Below are the code and all the weights of a small trained network. Each question names an input and a class and asks about switching units off, where a switched-off unit gives its printed mean instead of its output.

import numpy as np


def w(rows, s, z=0):
    codes = np.array(rows[::2]) - 128.0
    scale = np.full(codes.shape[1], s)
    scale[-1] = z or s
    return codes * scale


def norm(h):
    return h / np.sqrt((h * h).mean(-1, keepdims=True) + 1e-5)


def f(y):
    return y / 2 * (1 + np.tanh(0.7978845608 * (y + 0.044715 * y**3)))


def log_softmax(a):
    a = a - a.max(-1, keepdims=True)
    return a - np.log(np.exp(a).sum(-1, keepdims=True))


def net(x, mask):
    res = np.array(x, float).reshape(1, 3) / 4 @ E
    u = 0
    for l in range(3):
        y = f(norm(res) @ A[l][:, :-1].T + A[l][:, -1])
        res = res + np.where(mask[u : u + 10], y, B[l][:, -1]) @ B[l][:, :-1]
        u += 10
    return log_softmax(norm(res)[-1] @ U[:, :-1].T + U[:, -1])


A, B = {}, {}
E = w([
[51,190,133,124,83,125,137,180,227,182],'x0',
[97,172,34,211,70,139,80,124,45,177],'x1',
[2,96,251,181,65,141,180,168,42,113],'x2',
],0.0081)
A[0] = w([
[130,67,117,74,154,206,74,100,65,121,11],'0.n1',
[221,82,173,179,241,116,106,109,47,49,2],'0.n2',
[102,113,212,161,55,167,234,190,94,192,190],'0.n3',
[137,31,160,194,165,65,65,40,142,161,67],'0.n4',
[142,206,199,135,90,145,91,64,131,225,5],'0.n5',
[138,96,199,207,234,175,194,137,216,151,6],'0.n6',
[90,220,100,30,170,52,75,94,169,151,135],'0.n7',
[131,118,193,31,216,173,166,156,154,54,56],'0.n8',
[121,115,65,201,86,253,93,126,71,149,111],'0.n9',
[218,180,125,191,203,122,231,126,165,153,49],'0.n10',
],0.0052,0.0028)
B[0] = w([
[133,229,150,50,141,41,136,166,144,155,134],'0.n1',
[212,161,150,37,17,14,23,147,70,74,202],'0.n2',
[240,132,48,75,181,201,126,150,101,78,255],'0.n3',
[123,224,129,15,169,159,147,133,121,175,132],'0.n4',
[155,119,160,83,113,18,195,64,141,112,124],'0.n5',
[3,123,41,103,113,103,149,63,111,148,139],'0.n6',
[214,143,159,105,128,190,87,163,51,64,202],'0.n7',
[20,31,43,110,163,101,116,28,147,66,193],'0.n8',
[65,46,83,8,167,70,86,41,131,120,228],'0.n9',
[87,74,165,229,92,224,110,79,120,92,139],'0.n10',
],0.0051,0.0049)
A[1] = w([
[63,74,103,110,171,118,141,114,135,171,7],'1.n1',
[136,141,91,40,137,114,50,153,126,100,206],'1.n2',
[156,153,85,159,110,138,134,128,61,172,205],'1.n3',
[51,146,255,146,111,160,157,129,51,86,134],'1.n4',
[151,81,154,199,115,195,104,142,108,84,97],'1.n5',
[94,178,81,203,102,107,126,108,115,170,11],'1.n6',
[143,63,135,163,117,149,163,132,132,109,50],'1.n7',
[182,148,158,84,93,146,197,166,94,121,63],'1.n8',
[110,108,186,137,128,147,158,133,65,149,61],'1.n9',
[82,163,140,115,111,138,125,184,221,177,126],'1.n10',
],0.0083,0.0017)
B[1] = w([
[113,136,52,151,97,119,124,105,137,3,141],'1.n1',
[37,157,147,216,75,166,186,223,175,119,253],'1.n2',
[108,34,155,102,200,67,192,90,155,74,201],'1.n3',
[227,96,142,169,149,150,123,175,204,235,196],'1.n4',
[61,205,151,162,107,179,96,185,161,97,141],'1.n5',
[91,21,79,115,159,60,93,75,70,120,172],'1.n6',
[106,163,70,160,122,143,161,67,134,147,129],'1.n7',
[115,163,75,171,64,161,160,123,88,96,143],'1.n8',
[163,113,67,79,81,160,119,129,173,180,151],'1.n9',
[235,163,209,45,72,2,24,124,46,90,172],'1.n10',
],0.0065,0.0083)
A[2] = w([
[94,86,246,57,183,127,204,43,199,129,79],'2.n1',
[35,195,155,195,65,158,147,108,124,109,154],'2.n2',
[189,119,164,114,109,78,89,132,67,104,3],'2.n3',
[43,147,90,149,148,122,120,40,44,240,93],'2.n4',
[248,115,91,196,134,168,84,155,156,182,109],'2.n5',
[86,130,216,137,139,164,157,133,100,241,44],'2.n6',
[199,163,195,48,110,89,65,120,2,121,77],'2.n7',
[75,165,192,131,103,88,74,171,129,196,76],'2.n8',
[216,188,95,145,181,145,102,115,200,152,76],'2.n9',
[81,155,85,160,155,116,76,115,9,173,90],'2.n10',
],0.0084,0.0036)
B[2] = w([
[100,29,101,167,123,93,27,25,207,121,190],'2.n1',
[86,174,3,54,202,189,75,199,27,109,138],'2.n2',
[155,202,173,107,113,74,63,167,150,236,187],'2.n3',
[86,87,115,178,100,92,131,77,239,58,210],'2.n4',
[109,101,193,112,123,227,211,177,171,122,255],'2.n5',
[174,125,123,155,133,211,233,165,139,245,142],'2.n6',
[164,255,108,66,62,48,106,184,89,217,250],'2.n7',
[140,145,64,50,186,150,120,181,86,113,156],'2.n8',
[89,64,161,202,67,182,226,129,36,240,207],'2.n9',
[167,90,219,101,128,127,89,38,230,98,216],'2.n10',
],0.0075,0.0053)
U = w([
[94,46,108,131,108,77,70,40,198,87,210],'0',
[169,105,150,156,78,249,220,174,137,210,146],'1',
[196,219,150,55,56,36,69,165,98,196,157],'2',
[72,201,36,101,154,163,106,171,35,61,158],'3',
[134,165,163,163,172,97,162,114,78,117,3],'4',
[149,174,124,133,228,124,129,98,65,169,26],'5',
],0.012,0.0045)

Each question gives the input, the list of numbers given to net, and the class t.
The units are the neurons (one row each of A and B). Each row of codes is followed by its name. A weight is (code - 128) times the scale printed after its matrix; where a second scale follows, it is the last column's (A, B and U).
mask holds one flag per neuron, layer by layer. A switched-off neuron (its flag False) gives its mean, the last column of its row in B, instead of its output. The means were averaged over made-up inputs and are rounded, as every weight is.
A unit's drop is (log p(t) with every unit on - log p(t) with that unit switched off) / (log p(t) with every unit on - log p(t) with every unit switched off).
The circuit of an input: a set's keep is (log p(t) with only the set's units on - log p(t) with every unit switched off) / (log p(t) with every unit on - log p(t) with every unit switched off). Starting from the 12 units with the biggest drops (on a tie, the unit counted first), units are removed one at a time, each time the one whose removal leaves the highest keep (on an exact tie, the one counted first), for as long as the keep stays at least 0.8.
units of the circuit, in order: the units of the circuit, biggest drop first
unit that matters most: the unit with the biggest drop
top k neurons: the k neurons with the biggest drops, biggest first
k most important neurons of layer l: the k neurons of layer l with the biggest drops, biggest first
drop when u is switched off: that unit's drop, to one decimal
input [-6,-2,-3], class 2: units of the circuit, in order	(0.n2)
input [-4,1,-5], class 1: top 2 neurons	(1.n10, 1.n2)
input [-8,8,-3], class 0: top 2 neurons	(1.n10, 0.n7)
input [5,5,-1], class 0: top 4 neurons	(1.n6, 0.n9, 0.n1, 2.n4)
input [-3,-3,-2], class 3: top 2 neurons	(1.n2, 1.n3)
input [1,-3,3], class 3: top 2 neurons	(0.n3, 1.n3)
input [-4,-6,-7], class 1: top 2 neurons	(1.n3, 0.n9)
input [-4,-3,2], class 2: top 3 neurons	(0.n2, 1.n3, 1.n5)
input [-8,0,-8], class 1: 2 most important neurons of layer 2	(2.n9, 2.n5)
input [6,5,-6], class 1: 2 most important neurons of layer 0	(0.n7, 0.n8)
input [1,-1,-4], class 1: top 2 neurons	(0.n2, 2.n9)
input [1,-6,5], class 0: top 2 neurons	(0.n8, 2.n1)
input [-2,3,-1], class 3: top 3 neurons	(1.n2, 0.n9, 2.n2)
input [6,0,4], class 2: units of the circuit, in order	(1.n10)
input [-3,1,1], class 3: 2 most important neurons of layer 0	(0.n7, 0.n4)
input [4,8,7], class 0: 2 most important neurons of layer 1	(1.n6, 1.n2)
input [-5,2,-5], class 1: top 4 neurons	(1.n10, 1.n2, 1.n6, 2.n5)
input [-7,8,-7], class 0: top 3 neurons	(1.n10, 1.n4, 0.n3)
input [2,-3,1], class 3: 2 most important neurons of layer 1	(1.n1, 1.n3)
input [2,6,-7], class 1: unit that matters most	0.n7
input [-4,4,-5], class 1: top 2 neurons	(1.n10, 1.n6)
input [-7,5,-3], class 2: drop when 0.n2 is switched off	3.5
input [8,6,4], class 2: drop when 1.n10 is switched off	7.5
input [-6,-2,4], class 2: drop when 0.n2 is switched off	2.5
input [-3,4,2], class 0: drop when 2.n10 is switched off	0.1
